[[103 150]
 [152 113]]
=>
[150 152]

[[127 122 124]
 [128 124 143]
 [129 125 124]
 [127 128 113]
 [129 123 102]]
=>
[124 124 129]

[[136 138 138 118 116]
 [142 141 141 111 111]
 [138 138 139 117 114]
 [111 108 110 151 149]
 [123 119 116 143 143]]
=>
[116 111 139 108 123]

[[116 125 120 122 123]
 [146 132 109 126 124]
 [133 135 107 114 128]
 [146 127 115 117 117]]
=>
[123 126 107 127]

[[114 126 120]
 [143 129 120]
 [128 129 126]
 [133 131 157]]
=>
[120 129 128]

[[102 103 142 100]
 [104 100 143 108]
 [112 110 151 109]
 [110 104 149 102]]
=>
[100 143 110 110]
---
[[128 126 122 125 119]
 [128 135 150 134 154]
 [128 128 127 128 129]
 [129 129 128 128 127]]
=>
[[129 128 128 128]
 [129 128 135 126]
 [128 127 150 122]
 [128 128 134 125]
 [127 129 154 119]]

[[113 120 135]
 [108 129 120]
 [123 115 119]
 [101 130 105]
 [122 127 122]
 [131 131 145]
 [125 116 112]
 [116 121 119]
 [141 134 148]
 [103 126 118]
 [127 140 121]]
=>
[[127 103 141 116 125 131 122 101 123 108 113]
 [140 126 134 121 116 131 127 130 115 129 120]
 [121 118 148 119 112 145 122 105 119 120 135]]

[[120 121 126 130 128 127 132 124]
 [120 121 132 126 128 127 120 128]
 [123 121 132 118 108 150 133 114]
 [120 143 132 136 143 123 115 155]
 [124 127 127 135 124 127 129 124]
 [122 122 133 119 111 148 132 118]
 [120 120 132 124 128 127 122 129]
 [114 121 132 128 128 127 116 124]
 [116 121 132 128 128 127 118 124]
 [109 115 121 128 137 127 130 124]
 [121 132 132 128 128 133 122 134]
 [109 121 135 130 128 127 114 121]]
=>
[[109 121 109 116 114 120 122 124 120 123 120 120]
 [121 132 115 121 121 120 122 127 143 121 121 121]
 [135 132 121 132 132 132 133 127 132 132 132 126]
 [130 128 128 128 128 124 119 135 136 118 126 130]
 [128 128 137 128 128 128 111 124 143 108 128 128]
 [127 133 127 127 127 127 148 127 123 150 127 127]
 [114 122 130 118 116 122 132 129 115 133 120 132]
 [121 134 124 124 124 129 118 124 155 114 128 124]]

[[112 118 138 126 123]
 [155 129 143 127 129]
 [140 145 116 136 145]
 [145 121 116 127 111]
 [138 122 134 130 125]]
=>
[[138 145 140 155 112]
 [122 121 145 129 118]
 [134 116 116 143 138]
 [130 127 136 127 126]
 [125 111 145 129 123]]

[[131 142 141 134 115 139 141 141]
 [106 108 121 129 132 128 131 136]
 [131 123 107 132 149 132 112 139]
 [115 119 110 127 115 125 135 122]
 [130 136 151 119 123 119 136 112]
 [111 116 147 128 129 123 133 125]]
=>
[[111 130 115 131 106 131]
 [116 136 119 123 108 142]
 [147 151 110 107 121 141]
 [128 119 127 132 129 134]
 [129 123 115 149 132 115]
 [123 119 125 132 128 139]
 [133 136 135 112 131 141]
 [125 112 122 139 136 141]]

[[136 157 132 135 136 131 137 120 137 124 123 144]
 [129 128 129 134 130 128 133 124 126 124 128 128]
 [135 128 129 120 120 127 127 123 134 128 140 135]
 [132 131 130 127 128 128 133 124 132 128 133 130]
 [128 130 126 132 132 129 129 129 129 127 125 127]
 [129 133 131 131 125 129 134 124 130 129 130 125]
 [125 123 126 130 127 128 126 129 123 125 127 125]]
=>
[[125 129 128 132 135 129 136]
 [123 133 130 131 128 128 157]
 [126 131 126 130 129 129 132]
 [130 131 132 127 120 134 135]
 [127 125 132 128 120 130 136]
 [128 129 129 128 127 128 131]
 [126 134 129 133 127 133 137]
 [129 124 129 124 123 124 120]
 [123 130 129 132 134 126 137]
 [125 129 127 128 128 124 124]
 [127 130 125 133 140 128 123]
 [125 125 127 130 135 128 144]]

[[141 143 116 146 134 141 123 115 131 124 136 120 116 118]
 [125 121 132 116 114 122 128 141 130 133 135 141 140 141]
 [130 120 137 124 124 125 144 134 132 136 122 136 140 135]
 [130 129 132 125 129 118 126 128 128 149 125 135 126 130]
 [128 137 131 126 130 124 127 130 124 134 126 132 126 132]
 [129 128 133 117 119 129 136 134 143 122 132 143 133 125]]
=>
[[129 128 130 130 125 141]
 [128 137 129 120 121 143]
 [133 131 132 137 132 116]
 [117 126 125 124 116 146]
 [119 130 129 124 114 134]
 [129 124 118 125 122 141]
 [136 127 126 144 128 123]
 [134 130 128 134 141 115]
 [143 124 128 132 130 131]
 [122 134 149 136 133 124]
 [132 126 125 122 135 136]
 [143 132 135 136 141 120]
 [133 126 126 140 140 116]
 [125 132 130 135 141 118]]
---
[[133 141 128 123 139 119]
 [121 120 139 146 138 127]
 [119 108 133 140 130 128]
 [117 115 115 118 126 137]
 [132 137 126 131 106 136]
 [121 119 114 117 128 136]
 [126 133 116 113 127 138]
 [116 109 131 136 135 129]
 [125 122 117 113 124 136]]
=>
[[133 141 128 123 139 119]
 [132 137 126 131 106 136]
 [126 133 116 113 127 138]
 [125 122 117 113 124 136]
 [121 120 139 146 138 127]
 [121 119 114 117 128 136]
 [117 115 115 118 126 137]
 [116 109 131 136 135 129]
 [119 108 133 140 130 128]]

[[151 146 150  98 154 107 114 150 151 148 144 118 149 119 116 101]
 [107 112 111 139 116 132 143 108 116 112 112 134 102 124 140 138]
 [119 120 145 109 157  99 139 116 147 111 120 139 115 108 138 120]
 [110 109 130 124 147 102 152 116 130 110 117 156 109 102 151  99]]
=>
[[151 146 150  98 154 107 114 150 151 148 144 118 149 119 116 101]
 [119 120 145 109 157  99 139 116 147 111 120 139 115 108 138 120]
 [107 112 111 139 116 132 143 108 116 112 112 134 102 124 140 138]
 [110 109 130 124 147 102 152 116 130 110 117 156 109 102 151  99]]

[[128 121 135 132 128 116 134]
 [128 119 135 131 127 114 136]
 [121 137 120 128 134 142 121]
 [106 129 128 134 145 125 130]
 [145 124 131 124 113 128 128]
 [151 123 135 122 108 128 127]]
=>
[[121 137 120 128 134 142 121]
 [106 129 128 134 145 125 130]
 [145 124 131 124 113 128 128]
 [151 123 135 122 108 128 127]
 [128 121 135 132 128 116 134]
 [128 119 135 131 127 114 136]]

[[117 110 128 134 138 127 120 128 128 119 125 130]
 [126 131 128 134 127 135 118 124 132 105 127 133]
 [153 136 121 118 127 127 130 128 131 131 126 131]
 [109 112 129 134 132 127 120 128 123 119 126 131]
 [144 144 128 126 122 127 133 128 134 132 134 131]
 [126 139 128 134 117 133 120 124 131 115 127 134]]
=>
[[144 144 128 126 122 127 133 128 134 132 134 131]
 [126 139 128 134 117 133 120 124 131 115 127 134]
 [153 136 121 118 127 127 130 128 131 131 126 131]
 [126 131 128 134 127 135 118 124 132 105 127 133]
 [109 112 129 134 132 127 120 128 123 119 126 131]
 [117 110 128 134 138 127 120 128 128 119 125 130]]

[[140 146 123 130 109 118 107]
 [108 119 150 110 144 148 118]
 [145 139 112 140 109 111 127]
 [104 113 149 110 146 149 127]
 [118 121 139 119 138 139 128]]
=>
[[140 146 123 130 109 118 107]
 [145 139 112 140 109 111 127]
 [118 121 139 119 138 139 128]
 [108 119 150 110 144 148 118]
 [104 113 149 110 146 149 127]]

[[106 107]
 [142 149]
 [119 127]
 [112 114]
 [154 150]
 [121 110]
 [115 101]
 [113 111]]
=>
[[154 150]
 [142 149]
 [119 127]
 [112 114]
 [113 111]
 [121 110]
 [106 107]
 [115 101]]

[[135 125 126 138 117 127 143 109 140]
 [134 147 138 113 104 124 148 147 131]
 [135 129 117 146 118 116 154 107 135]]
=>
[[134 147 138 113 104 124 148 147 131]
 [135 129 117 146 118 116 154 107 135]
 [135 125 126 138 117 127 143 109 140]]

[[131 124 131 128 148 120 125 135 132 125 126 138 118]
 [130 123 127 123 132 131 130 131 126 123 152 120 127]
 [118 129 122 139 119 127 116 128 121 121 116 122 129]
 [125 120 137 137 127 128 138 113 125 114 128 123 126]
 [108 125 127 133 128 133 129 128 131 117 130 117 120]]
=>
[[118 129 122 139 119 127 116 128 121 121 116 122 129]
 [108 125 127 133 128 133 129 128 131 117 130 117 120]
 [131 124 131 128 148 120 125 135 132 125 126 138 118]
 [130 123 127 123 132 131 130 131 126 123 152 120 127]
 [125 120 137 137 127 128 138 113 125 114 128 123 126]]
